Below are the code and all the weights of a small trained network. Each question names an input and a class and asks about switching units off, where a switched-off unit gives its printed mean instead of its output.

import numpy as np


def w(rows, s, z=0):
    codes = np.array(rows[::2]) - 128.0
    scale = np.full(codes.shape[1], s)
    scale[-1] = z or s
    return codes * scale


def f(y):
    return y / 2 * (1 + np.tanh(0.7978845608 * (y + 0.044715 * y**3)))


def log_softmax(a):
    a = a - a.max(-1, keepdims=True)
    return a - np.log(np.exp(a).sum(-1, keepdims=True))


def net(x, mask):
    res = np.array(x, float).reshape(1, 2) / 4 @ E
    y = f(res @ A[0][:, :-1].T + A[0][:, -1])
    res = res + np.where(mask, y, B[0][:, -1]) @ B[0][:, :-1]
    return log_softmax(res[-1] @ U[:, :-1].T + U[:, -1])


A, B = {}, {}
E = w([
[179,216,11,2,107],'x0',
[212,232,168,201,50],'x1',
],0.0075)
A[0] = w([
[87,144,70,87,126,45],'N0',
[67,83,132,190,129,51],'N1',
[62,54,111,52,255,3],'N2',
[226,130,35,110,93,57],'N3',
[167,160,63,8,81,122],'N4',
[212,213,205,157,53,3],'N5',
[77,235,156,139,37,17],'N6',
[68,57,142,50,137,111],'N7',
[57,25,34,75,130,95],'N8',
[191,181,92,221,150,92],'N9',
[157,224,186,154,166,200],'N10',
[188,128,88,26,146,68],'N11',
[76,149,80,61,113,44],'N12',
[122,120,134,111,137,242],'N13',
[110,27,193,246,92,72],'N14',
[185,193,179,157,137,97],'N15',
[142,63,143,179,177,30],'N16',
[56,72,121,85,134,255],'N17',
],0.0097,0.0065)
B[0] = w([
[112,22,187,183,237,148],'N0',
[86,87,155,160,178,162],'N1',
[169,113,251,119,97,206],'N2',
[78,68,147,191,181,186],'N3',
[78,98,83,223,145,254],'N4',
[146,89,233,168,117,194],'N5',
[125,41,235,215,150,152],'N6',
[205,146,187,158,94,190],'N7',
[193,138,230,123,69,215],'N8',
[191,152,220,81,67,165],'N9',
[203,174,129,145,52,204],'N10',
[74,61,136,189,170,195],'N11',
[115,101,183,215,193,159],'N12',
[155,177,84,170,60,194],'N13',
[38,90,52,197,188,242],'N14',
[178,171,221,123,52,169],'N15',
[82,60,158,194,217,152],'N16',
[191,192,96,87,15,238],'N17',
],0.011,0.0089)
U = w([
[203,89,220,151,76,95],'0',
[49,11,106,255,207,53],'1',
[163,163,79,128,43,236],'2',
[92,88,77,44,213,2],'3',
],0.012,0.0083)

Each question gives the input, the list of numbers given to net, and the class t.
The units are the neurons (one row each of A and B). Each row of codes is followed by its name. A weight is (code - 128) times the scale printed after its matrix; where a second scale follows, it is the last column's (A, B and U).
mask holds one flag per neuron, in row order. A switched-off neuron (its flag False) gives its mean, the last column of its row in B, instead of its output. The means were averaged over made-up inputs and are rounded, as every weight is.
A unit's drop is (log p(t) with every unit on - log p(t) with that unit switched off) / (log p(t) with every unit on - log p(t) with every unit switched off).
unit that matters most: the unit with the biggest drop
top k neurons: the k neurons with the biggest drops, biggest first
drop when u is switched off: that unit's drop, to one decimal
input [7,-8], class 0: unit that matters most -> N8
input [-4,-4], class 0: top 2 neurons -> [N17, N4]
input [6,5], class 1: top 4 neurons -> [N4, N3, N17, N8]
input [-6,-6], class 0: top 3 neurons -> [N17, N2, N8]
input [4,-3], class 1: top 2 neurons -> [N4, N10]
input [4,3], class 1: top 4 neurons -> [N17, N8, N4, N3]
input [-3,0], class 2: top 3 neurons -> [N4, N11, N3]
input [1,-5], class 0: top 2 neurons -> [N2, N8]
input [3,-3], class 2: drop when N9 is switched off -> 0.1
input [5,4], class 1: drop when N3 is switched off -> 0.2
input [-3,-4], class 0: drop when N2 is switched off -> 0.2
